Here is a tiny trained network, its code and every weight. The questions are about switching its units off for an input and a target symbol, where a switched-off unit gives its printed mean instead of its output.

import numpy as np


def w(rows, s, z=0):
    codes = np.array(rows[::2]) - 128.0
    scale = np.full(codes.shape[1], s)
    scale[-1] = z or s
    return codes * scale


def f(y):
    return y / 2 * (1 + np.tanh(0.7978845608 * (y + 0.044715 * y**3)))


def softmax(a):
    e = np.exp(a - a.max(-1, keepdims=True))
    return e / e.sum(-1, keepdims=True)


def log_softmax(a):
    a = a - a.max(-1, keepdims=True)
    return a - np.log(np.exp(a).sum(-1, keepdims=True))


def net(x, mask):
    ids = ['βεζηλμπω'.index(c) for c in x.split()]
    T = len(ids)
    res = E[ids] + P[:T]
    q, k, v = (res @ M[0].T for M in (Q, K, V))
    z = softmax(np.where(np.tri(T) > 0, q @ k.T / 4**0.5, -1e9)) @ v
    res = res + np.where(mask[0], z, O[0][:, -1]) @ O[0][:, :-1]
    y = f(res @ A[0][:, :-1].T + A[0][:, -1])
    res = res + np.where(mask[1:17], y, B[0][:, -1]) @ B[0][:, :-1]
    return log_softmax(res[-1] @ U[:, :-1].T + U[:, -1])


Q, K, V, O, A, B = {}, {}, {}, {}, {}, {}
E = w([
[162,117,110,123,135],'β',
[152,105,137,106,91],'ε',
[144,128,175,160,95],'ζ',
[156,162,101,104,149],'η',
[143,135,117,43,96],'λ',
[185,76,139,212,199],'μ',
[143,70,187,52,23],'π',
[189,162,84,193,252],'ω',
],0.017)
P = w([
[198,121,79,119,106],'0',
[110,145,147,114,165],'1',
[133,40,104,81,211],'2',
[174,127,159,95,120],'3',
[101,165,169,86,194],'4',
[124,3,178,90,219],'5',
[190,150,174,73,147],'6',
[93,145,181,63,225],'7',
[46,16,197,84,210],'8',
[147,100,176,143,99],'9',
[62,140,81,163,117],'10',
[131,55,133,228,141],'11',
[177,144,167,82,119],'12',
],0.019)
Q[0] = w([
[4,145,174,98,172],'head 0',
[91,97,70,167,111],'head 0',
[131,126,101,180,88],'head 0',
[65,66,139,117,178],'head 0',
],0.017)
K[0] = w([
[141,102,226,65,213],'head 0',
[5,114,142,175,132],'head 0',
[78,139,64,127,94],'head 0',
[91,196,201,92,163],'head 0',
],0.015)
V[0] = w([
[102,89,56,97,88],'head 0',
[122,193,180,99,42],'head 0',
[144,124,165,218,125],'head 0',
[109,4,188,130,90],'head 0',
],0.018)
O[0] = w([
[111,92,106,105,171,46],'head 0',
[42,148,147,94,144,1],'head 0',
[107,127,250,157,79,77],'head 0',
[176,183,167,98,177,135],'head 0',
],0.021,0.0044)
A[0] = w([
[154,156,62,194,78,112],'neuron 0',
[66,224,142,153,139,253],'neuron 1',
[178,70,133,215,131,160],'neuron 2',
[197,88,145,124,50,114],'neuron 3',
[55,83,236,200,123,111],'neuron 4',
[103,82,137,37,212,144],'neuron 5',
[4,148,96,118,172,72],'neuron 6',
[174,24,141,155,80,96],'neuron 7',
[228,208,125,162,114,114],'neuron 8',
[167,183,89,230,114,189],'neuron 9',
[201,226,86,102,83,121],'neuron 10',
[35,158,39,92,128,156],'neuron 11',
[108,134,220,169,146,203],'neuron 12',
[96,154,162,125,230,197],'neuron 13',
[145,147,116,45,53,107],'neuron 14',
[1,107,125,88,152,43],'neuron 15',
],0.0087,0.011)
B[0] = w([
[86,149,241,141,85,200],'neuron 0',
[132,88,67,42,121,188],'neuron 1',
[168,161,141,79,132,253],'neuron 2',
[134,180,130,156,167,228],'neuron 3',
[121,146,121,127,121,198],'neuron 4',
[146,102,194,224,119,217],'neuron 5',
[174,205,68,88,144,157],'neuron 6',
[122,148,47,117,166,241],'neuron 7',
[54,137,100,163,121,233],'neuron 8',
[109,128,118,96,56,223],'neuron 9',
[111,115,108,166,121,192],'neuron 10',
[89,101,131,207,137,201],'neuron 11',
[167,138,119,46,150,218],'neuron 12',
[81,90,185,120,72,218],'neuron 13',
[92,151,181,148,149,141],'neuron 14',
[189,254,128,134,132,147],'neuron 15',
],0.0087,0.018)
U = w([
[255,98,41,87,196,16],'β',
[207,36,184,213,130,168],'ε',
[132,111,116,59,138,253],'ζ',
[47,118,62,125,133,195],'η',
[93,183,73,153,235,82],'λ',
[196,181,125,146,194,51],'μ',
[95,190,166,162,232,89],'π',
[113,136,134,180,95,57],'ω',
],0.0082,0.0048)

Each question gives the input, a string of symbols that net reads in full, and the target symbol t.
The units are the heads (4 rows each of Q, K, V and O) and the neurons (one row each of A and B). Each row of codes is followed by its name. A weight is (code - 128) times the scale printed after its matrix; where a second scale follows, it is the last column's (O, A, B and U).
mask holds one flag per unit, heads first, then neurons. A switched-off unit (its flag False) gives its mean, the last column of its rows in O or B, instead of its output. The means were averaged over made-up inputs and are rounded, as every weight is.
A unit's drop is (log p(t) with every unit on - log p(t) with that unit switched off) / (log p(t) with every unit on - log p(t) with every unit switched off).
The circuit of an input: a set's keep is (log p(t) with only the set's units on - log p(t) with every unit switched off) / (log p(t) with every unit on - log p(t) with every unit switched off). Starting from the 12 units with the biggest drops (on a tie, the unit counted first), units are removed one at a time, each time the one whose removal leaves the highest keep (on an exact tie, the one counted first), for as long as the keep stays at least 0.8.
units of the circuit, in order: the units of the circuit, biggest drop first
most important unit: the unit with the biggest drop
k most important neurons: the k neurons with the biggest drops, biggest first
input β ζ ω π η ζ μ λ β ζ π ζ, target π: 2 most important neurons -> [neuron 5; neuron 13]
input ω β ζ π ζ ε π, target ω: units of the circuit, in order -> [neuron 0; head 0; neuron 7; neuron 3]
input β ζ λ ω π β ε β η ε π μ ε, target β: units of the circuit, in order -> [head 0; neuron 13]
input ω ε ζ ζ, target ω: most important unit -> neuron 0
input μ ω μ, target ω: units of the circuit, in order -> [head 0; neuron 0; neuron 7; neuron 9]
input π ε π ζ η ε ζ β μ η, target π: units of the circuit, in order -> [head 0; neuron 5]
input ε μ ζ π β ε, target β: units of the circuit, in order -> [neuron 8; neuron 0]
input ζ η β ζ π ζ β π, target π: units of the circuit, in order -> [head 0; neuron 5]
input μ μ π η ε η η λ ω ε λ ω, target λ: 3 most important neurons -> [neuron 6; neuron 11; neuron 15]
input λ λ ζ λ β ε ζ ζ β ζ, target λ: units of the circuit, in order -> [head 0; neuron 15]
input μ ζ ζ μ, target μ: units of the circuit, in order -> [head 0; neuron 3; neuron 2; neuron 7]
input μ π ζ ζ η ε ω π λ, target π: 2 most important neurons -> [neuron 5; neuron 13]
input π ω ζ ε ε ω λ μ ω ε η, target ω: 3 most important neurons -> [neuron 8; neuron 9; neuron 0]
input η β π μ ε ζ ε ε ζ, target ε: 2 most important neurons -> [neuron 7; neuron 5]
input ε λ λ μ π η ζ, target ε: most important neuron -> [neuron 5]
input μ μ ζ ζ η, target η: 2 most important neurons -> [neuron 2; neuron 5]
input η ε ζ β η β ω π λ η ω, target ω: 2 most important neurons -> [neuron 0; neuron 9]
input ζ ζ ω ε μ ω, target μ: 2 most important neurons -> [neuron 2; neuron 3]
input ζ η π ζ ω ζ ζ λ ε μ λ λ μ, target ζ: 2 most important neurons -> [neuron 12; neuron 5]
input ζ η λ μ ζ, target μ: 2 most important neurons -> [neuron 12; neuron 13]
input ω ζ ε ζ ζ β β ζ ζ ζ ζ ε, target ζ: units of the circuit, in order -> [head 0; neuron 12; neuron 5]
input η ε ε π ε π ε ζ ζ π λ μ η, target η: units of the circuit, in order -> [head 0]
input π ζ β β η μ ζ ω ζ, target ω: units of the circuit, in order -> [head 0; neuron 0; neuron 7; neuron 9]
